Here is a tiny trained network, its code and every weight. The questions are about switching its units off for an input and a class, where a switched-off unit gives its printed mean instead of its output.

import numpy as np


def w(rows, s, z=0):
    codes = np.array(rows[::2]) - 128.0
    scale = np.full(codes.shape[1], s)
    scale[-1] = z or s
    return codes * scale


def norm(h):
    return h / np.sqrt((h * h).mean(-1, keepdims=True) + 1e-5)


def f(y):
    return np.maximum(y, 0)


def log_softmax(a):
    a = a - a.max(-1, keepdims=True)
    return a - np.log(np.exp(a).sum(-1, keepdims=True))


def net(x, mask):
    res = np.array(x, float).reshape(1, 6) / 4 @ E
    u = 0
    for l in range(2):
        y = f(norm(res) @ A[l][:, :-1].T + A[l][:, -1])
        res = res + np.where(mask[u : u + 5], y, B[l][:, -1]) @ B[l][:, :-1]
        u += 5
    return log_softmax(norm(res)[-1] @ U[:, :-1].T + U[:, -1])


A, B = {}, {}
E = w([
[111,91,167,64,168,96,152,97],'x0',
[106,34,134,85,160,139,158,159],'x1',
[177,128,92,144,89,94,77,215],'x2',
[74,112,78,157,127,114,51,81],'x3',
[142,109,94,123,44,117,134,102],'x4',
[124,79,3,61,111,158,42,123],'x5',
],0.0082)
A[0] = w([
[92,152,98,186,174,149,140,121,2],'0.n1',
[97,170,127,166,57,128,179,2,93],'0.n2',
[195,20,122,126,111,111,107,197,97],'0.n3',
[161,119,136,143,150,106,74,167,134],'0.n4',
[144,152,69,146,63,186,58,154,115],'0.n5',
],0.0094,0.0023)
B[0] = w([
[104,146,160,157,161,200,77,115,159],'0.n1',
[168,185,183,96,171,194,80,127,255],'0.n2',
[171,102,153,189,168,178,129,26,230],'0.n3',
[133,128,105,92,134,79,119,80,186],'0.n4',
[208,124,4,126,43,14,2,153,248],'0.n5',
],0.0086,0.0056)
A[1] = w([
[134,174,147,185,67,106,134,163,63],'1.n1',
[217,146,130,165,232,126,121,200,177],'1.n2',
[63,214,116,187,112,150,184,199,3],'1.n3',
[63,120,254,143,186,152,197,238,136],'1.n4',
[167,165,43,204,208,13,133,68,175],'1.n5',
],0.0057,0.0017)
B[1] = w([
[106,88,60,61,81,68,249,80,165],'1.n1',
[178,184,243,68,106,172,108,110,224],'1.n2',
[207,104,34,109,51,28,50,155,148],'1.n3',
[121,173,2,135,107,173,99,146,254],'1.n4',
[49,146,120,108,40,118,204,155,243],'1.n5',
],0.0075,0.0047)
U = w([
[19,124,126,108,117,39,182,145,40],'0',
[104,134,112,144,138,145,250,211,100],'1',
[87,204,188,153,144,188,88,93,76],'2',
[170,197,202,90,177,163,197,98,197],'3',
[59,38,85,57,230,143,137,40,148],'4',
[154,120,49,123,42,52,87,120,214],'5',
[68,135,113,145,126,74,169,157,1],'6',
[128,15,174,159,85,91,205,68,71],'7',
],0.012,0.0056)

Each question gives the input, the list of numbers given to net, and the class t.
The units are the neurons (one row each of A and B). Each row of codes is followed by its name. A weight is (code - 128) times the scale printed after its matrix; where a second scale follows, it is the last column's (A, B and U).
mask holds one flag per neuron, layer by layer. A switched-off neuron (its flag False) gives its mean, the last column of its row in B, instead of its output. The means were averaged over made-up inputs and are rounded, as every weight is.
A unit's drop is (log p(t) with every unit on - log p(t) with that unit switched off) / (log p(t) with every unit on - log p(t) with every unit switched off).
The circuit of an input: a set's keep is (log p(t) with only the set's units on - log p(t) with every unit switched off) / (log p(t) with every unit on - log p(t) with every unit switched off). Starting from all 10 units, units are removed one at a time, each time the one whose removal leaves the highest keep (on an exact tie, the one counted first), for as long as the keep stays at least 0.8.
units of the circuit, in order: the units of the circuit, biggest drop first
top k neurons: the k neurons with the biggest drops, biggest first
top k neurons in layer l: the k neurons of layer l with the biggest drops, biggest first
drop of u: that unit's drop, to one decimal
input [-5,0,4,-2,-8,-4], class 5: units of the circuit, in order => [0.n2]
input [-6,3,-4,-5,-5,-3], class 2: top 4 neurons => [1.n4; 0.n5; 1.n2; 0.n1]
input [-7,7,-6,2,3,-8], class 2: units of the circuit, in order => [1.n4; 0.n2; 0.n3]
input [1,5,0,-2,6,-2], class 7: top 2 neurons => [0.n2; 1.n2]
input [-1,8,-3,-3,-7,-1], class 1: units of the circuit, in order => [1.n4; 0.n4]
input [-2,4,-2,0,-8,-7], class 2: units of the circuit, in order => [1.n4; 0.n1]
input [-1,5,5,-4,4,-1], class 7: top 2 neurons => [0.n3; 0.n2]
input [-6,6,6,-5,-2,-3], class 3: top 3 neurons => [1.n2; 0.n3; 0.n5]
input [4,7,5,0,-8,1], class 3: top 2 neurons in layer 1 => [1.n2; 1.n1]
input [4,2,7,3,-7,-4], class 3: top 2 neurons => [1.n2; 0.n5]
input [3,7,5,-3,2,4], class 4: top 2 neurons => [0.n3; 0.n5]
input [4,5,5,4,2,-6], class 7: top 2 neurons => [0.n2; 0.n3]
input [3,5,7,-2,4,-5], class 7: drop of 1.n2 => -0.1
input [4,-2,4,-6,-6,4], class 3: units of the circuit, in order => [0.n5]
